Here is a tiny trained network, its code and every weight. The questions are about switching its units off for an input and a class, where a switched-off unit gives its printed mean instead of its output.

import numpy as np


def w(rows, s, z=0):
    codes = np.array(rows[::2]) - 128.0
    scale = np.full(codes.shape[1], s)
    scale[-1] = z or s
    return codes * scale


def f(y):
    return np.maximum(y, 0)


def log_softmax(a):
    a = a - a.max(-1, keepdims=True)
    return a - np.log(np.exp(a).sum(-1, keepdims=True))


def net(x, mask):
    res = np.array(x, float).reshape(1, 7) / 4 @ E
    y = f(res @ A[0][:, :-1].T + A[0][:, -1])
    res = res + np.where(mask, y, B[0][:, -1]) @ B[0][:, :-1]
    return log_softmax(res[-1] @ U[:, :-1].T + U[:, -1])


A, B = {}, {}
E = w([
[128,129,128,127,127,128,129],'x0',
[128,127,129,129,128,128,129],'x1',
[171,166,208,148,78,116,67],'x2',
[131,127,129,127,130,128,129],'x3',
[141,139,93,79,167,53,62],'x4',
[63,100,181,111,178,187,67],'x5',
[130,1,125,169,107,96,103],'x6',
],0.0097)
A[0] = w([
[125,119,143,159,108,166,170,103],'n1',
[98,109,85,114,161,145,168,105],'n2',
[116,119,141,168,107,166,168,114],'n3',
[127,123,165,168,97,165,159,65],'n4',
[116,119,146,168,104,175,179,68],'n5',
[97,150,146,110,151,155,114,114],'n6',
[160,151,200,157,72,130,75,54],'n7',
[97,129,81,115,161,144,164,111],'n8',
[186,144,89,160,86,78,177,101],'n9',
[86,113,162,118,163,161,91,95],'n10',
[127,1,124,176,97,89,93,46],'n11',
[144,133,102,90,168,75,85,92],'n12',
[138,127,96,96,161,74,75,75],'n13',
[84,115,164,119,168,166,85,77],'n14',
[125,117,145,169,107,181,173,61],'n15',
[81,116,157,122,163,162,88,108],'n16',
[73,103,162,128,163,161,86,102],'n17',
[88,109,77,123,159,134,176,124],'n18',
[142,208,121,83,126,140,156,7],'n19',
[157,154,180,144,84,131,92,93],'n20',
[142,127,104,94,165,74,85,92],'n21',
[91,100,77,117,159,146,169,122],'n22',
[86,104,76,120,167,142,177,89],'n23',
[92,147,151,110,152,157,108,121],'n24',
[112,205,138,79,155,160,137,36],'n25',
[180,157,93,144,87,86,172,85],'n26',
],0.0098,0.0021)
B[0] = w([
[95,152,114,83,92,161,88,173],'n1',
[157,133,179,118,166,76,85,187],'n2',
[92,157,113,77,85,160,81,177],'n3',
[99,152,129,86,102,148,91,175],'n4',
[87,158,113,69,86,171,84,181],'n5',
[139,107,106,154,123,130,169,172],'n6',
[182,125,200,102,193,47,70,211],'n7',
[154,143,175,130,165,81,88,187],'n8',
[174,40,86,107,85,120,177,215],'n9',
[172,67,88,121,91,119,179,194],'n10',
[76,232,116,255,215,174,188,255],'n11',
[73,164,108,83,75,182,96,201],'n12',
[81,165,105,71,78,187,92,200],'n13',
[170,64,90,119,89,116,181,198],'n14',
[85,157,113,75,89,168,85,179],'n15',
[165,67,97,123,90,120,171,196],'n16',
[162,74,89,128,96,124,177,203],'n17',
[158,125,175,114,163,77,88,197],'n18',
[113,167,107,212,176,162,177,193],'n19',
[164,132,180,119,181,65,84,192],'n20',
[82,156,106,83,80,178,97,198],'n21',
[157,137,176,119,165,75,85,196],'n22',
[164,133,186,112,169,69,83,198],'n23',
[155,86,97,143,110,129,166,179],'n24',
[116,165,116,207,180,151,169,201],'n25',
[171,50,92,121,91,123,184,205],'n26',
],0.0084,0.008)
U = w([
[187,28,77,109,76,113,216,99],'0',
[170,133,229,105,175,49,51,86],'1',
[14,164,104,47,61,181,68,68],'2',
[82,191,114,252,183,156,197,249],'3',
],0.011,0.0016)

Each question gives the input, the list of numbers given to net, and the class t.
The units are the neurons (one row each of A and B). Each row of codes is followed by its name. A weight is (code - 128) times the scale printed after its matrix; where a second scale follows, it is the last column's (A, B and U).
mask holds one flag per neuron, in row order. A switched-off neuron (its flag False) gives its mean, the last column of its row in B, instead of its output. The means were averaged over made-up inputs and are rounded, as every weight is.
A unit's drop is (log p(t) with every unit on - log p(t) with that unit switched off) / (log p(t) with every unit on - log p(t) with every unit switched off).
most important unit: the unit with the biggest drop
top k neurons: the k neurons with the biggest drops, biggest first
drop of u: that unit's drop, to one decimal
input [4,6,0,2,4,-4,-8], class 3: most important unit => n19
input [5,1,-2,7,0,6,-8], class 3: top 4 neurons => n25, n19, n9, n26
input [2,-3,8,1,-8,-3,0], class 1: top 2 neurons => n7, n20
input [-7,3,7,-6,-5,7,5], class 0: top 4 neurons => n17, n14, n10, n16
input [-4,-7,5,1,-2,5,-6], class 3: top 4 neurons => n25, n9, n19, n26
input [4,-7,3,0,8,7,0], class 2: top 4 neurons => n13, n12, n21, n9
input [-8,-8,7,7,-5,-3,3], class 1: top 2 neurons => n7, n20
input [3,-5,-8,0,8,2,7], class 1: top 2 neurons => n23, n22
input [-1,1,-7,7,-7,2,8], class 3: top 3 neurons => n11, n7, n20
input [-8,-2,-2,-6,-1,7,8], class 3: top 2 neurons => n11, n9
input [5,-6,-5,7,-2,-4,6], class 3: top 2 neurons => n11, n7
input [6,-8,4,-2,6,-8,-1], class 0: top 2 neurons => n9, n26
input [-1,-6,1,-7,1,7,7], class 0: drop of n9 => -0.1
input [3,-4,3,-5,3,-2,8], class 3: drop of n11 => 0.6
input [7,-5,-6,-5,8,4,7], class 2: most important unit => n13
input [3,-4,1,-2,-7,6,5], class 2: drop of n1 => 0.4
input [-6,-2,1,4,2,8,-1], class 0: drop of n17 => 0.0
